Below are the code and all the weights of a small trained network. Each question names an input and a class and asks about switching units off, where a switched-off unit gives its printed mean instead of its output.

import numpy as np


def w(rows, s, z=0):
    codes = np.array(rows[::2]) - 128.0
    scale = np.full(codes.shape[1], s)
    scale[-1] = z or s
    return codes * scale


def norm(h):
    return h / np.sqrt((h * h).mean(-1, keepdims=True) + 1e-5)


def f(y):
    return np.maximum(y, 0)


def log_softmax(a):
    a = a - a.max(-1, keepdims=True)
    return a - np.log(np.exp(a).sum(-1, keepdims=True))


def net(x, mask):
    res = np.array(x, float).reshape(1, 6) / 4 @ E
    u = 0
    for l in range(2):
        y = f(norm(res) @ A[l][:, :-1].T + A[l][:, -1])
        res = res + np.where(mask[u : u + 11], y, B[l][:, -1]) @ B[l][:, :-1]
        u += 11
    return log_softmax(norm(res)[-1] @ U[:, :-1].T + U[:, -1])


A, B = {}, {}
E = w([
[200,140,194,125],'x0',
[89,132,74,139],'x1',
[127,78,94,50],'x2',
[255,184,164,240],'x3',
[144,209,138,12],'x4',
[228,106,48,139],'x5',
],0.0056)
A[0] = w([
[148,12,136,181,2],'L0N1',
[117,98,132,198,126],'L0N2',
[142,27,177,170,49],'L0N3',
[176,149,103,112,50],'L0N4',
[227,34,81,201,121],'L0N5',
[147,128,102,179,148],'L0N6',
[135,143,52,142,142],'L0N7',
[65,54,156,173,160],'L0N8',
[114,67,156,166,22],'L0N9',
[152,40,116,173,94],'L0N10',
[111,152,198,93,62],'L0N11',
],0.011,0.0035)
B[0] = w([
[155,94,52,156,187],'L0N1',
[104,101,86,126,193],'L0N2',
[152,2,28,177,182],'L0N3',
[176,132,75,115,150],'L0N4',
[60,152,141,85,254],'L0N5',
[161,179,33,136,186],'L0N6',
[124,63,190,60,175],'L0N7',
[137,169,83,97,214],'L0N8',
[197,150,115,101,156],'L0N9',
[168,173,118,133,195],'L0N10',
[125,136,236,111,170],'L0N11',
],0.0075,0.0067)
A[1] = w([
[164,165,94,24,194],'L1N1',
[122,123,151,121,52],'L1N2',
[215,137,146,79,142],'L1N3',
[120,58,108,141,187],'L1N4',
[169,67,251,146,174],'L1N5',
[52,171,98,152,157],'L1N6',
[115,178,57,182,127],'L1N7',
[47,174,199,150,252],'L1N8',
[177,145,141,185,47],'L1N9',
[128,124,155,209,54],'L1N10',
[153,181,78,251,139],'L1N11',
],0.011,0.0031)
B[1] = w([
[85,138,126,219,253],'L1N1',
[170,179,129,152,132],'L1N2',
[118,211,95,177,190],'L1N3',
[129,144,79,84,189],'L1N4',
[167,220,108,5,171],'L1N5',
[145,99,205,168,181],'L1N6',
[161,103,182,103,211],'L1N7',
[105,91,131,109,200],'L1N8',
[83,57,137,145,152],'L1N9',
[179,122,176,98,143],'L1N10',
[150,93,162,98,226],'L1N11',
],0.011,0.0074)
U = w([
[186,211,95,226,48],'0',
[205,92,211,131,65],'1',
[141,192,171,61,253],'2',
[55,121,74,130,149],'3',
[5,98,202,108,37],'4',
[182,79,49,130,187],'5',
],0.018,0.0033)

Each question gives the input, the list of numbers given to net, and the class t.
The units are the neurons (one row each of A and B). Each row of codes is followed by its name. A weight is (code - 128) times the scale printed after its matrix; where a second scale follows, it is the last column's (A, B and U).
mask holds one flag per neuron, layer by layer. A switched-off neuron (its flag False) gives its mean, the last column of its row in B, instead of its output. The means were averaged over made-up inputs and are rounded, as every weight is.
A unit's drop is (log p(t) with every unit on - log p(t) with that unit switched off) / (log p(t) with every unit on - log p(t) with every unit switched off).
The circuit of an input: a set's keep is (log p(t) with only the set's units on - log p(t) with every unit switched off) / (log p(t) with every unit on - log p(t) with every unit switched off). Starting from the 12 units with the biggest drops (on a tie, the unit counted first), units are removed one at a time, each time the one whose removal leaves the highest keep (on an exact tie, the one counted first), for as long as the keep stays at least 0.8.
circuit, biggest first: the units of the circuit, biggest drop first
most important unit: the unit with the biggest drop
k most important neurons: the k neurons with the biggest drops, biggest first
k most important neurons of layer l: the k neurons of layer l with the biggest drops, biggest first
drop of u: that unit's drop, to one decimal
input [-4,-1,-5,7,-8,5], class 1: circuit, biggest first : (L1N11)
input [2,3,8,-4,-6,-4], class 5: 2 most important neurons : (L0N5 L0N3)
input [-6,-6,7,2,4,8], class 0: circuit, biggest first : (L1N1 L1N3)
input [0,-7,8,1,-1,5], class 3: circuit, biggest first : (L0N5 L1N1)
input [6,-4,-4,1,1,2], class 2: 2 most important neurons : (L1N5 L0N8)
input [5,1,0,6,-4,3], class 1: 2 most important neurons of layer 1 : (L1N11 L1N7)
input [2,-6,-4,-4,-3,-3], class 2: circuit, biggest first : (L0N5 L1N5)
input [4,-8,5,-5,-6,-5], class 5: circuit, biggest first : (L0N3 L0N5)
input [0,-2,-3,-3,-8,-8], class 5: 2 most important neurons of layer 0 : (L0N3 L0N5)
input [5,-1,1,-4,-1,-7], class 2: circuit, biggest first : (L0N11 L1N5)
input [4,-2,3,-5,-1,0], class 3: 3 most important neurons of layer 0 : (L0N5 L0N7 L0N10)
input [-2,-7,3,-2,2,5], class 3: 3 most important neurons : (L0N10 L1N7 L1N6)
input [-7,0,3,3,1,7], class 3: 2 most important neurons of layer 0 : (L0N7 L0N5)
input [0,-5,2,3,-1,4], class 0: most important unit : L0N5
input [8,4,-7,-1,-4,2], class 1: 3 most important neurons : (L1N7 L1N11 L0N5)
input [5,-3,-3,-6,-4,-3], class 5: 3 most important neurons of layer 0 : (L0N3 L0N5 L0N8)
input [7,5,-5,-2,-6,-5], class 5: 3 most important neurons of layer 0 : (L0N3 L0N2 L0N5)
input [2,-6,1,7,-4,7], class 5: 2 most important neurons : (L0N3 L1N6)
input [-4,8,3,3,0,6], class 3: 3 most important neurons : (L0N7 L0N5 L1N1)
input [7,-7,-7,-5,-6,-3], class 5: most important unit : L0N3
input [1,6,-4,2,-2,-7], class 1: drop of L1N6 : 0.1
input [-6,-2,-4,5,-8,3], class 5: drop of L0N6 : 0.1
input [4,-7,2,-6,0,5], class 3: drop of L1N9 : -0.2
input [5,-4,5,-4,-2,8], class 3: 2 most important neurons : (L0N5 L1N1)
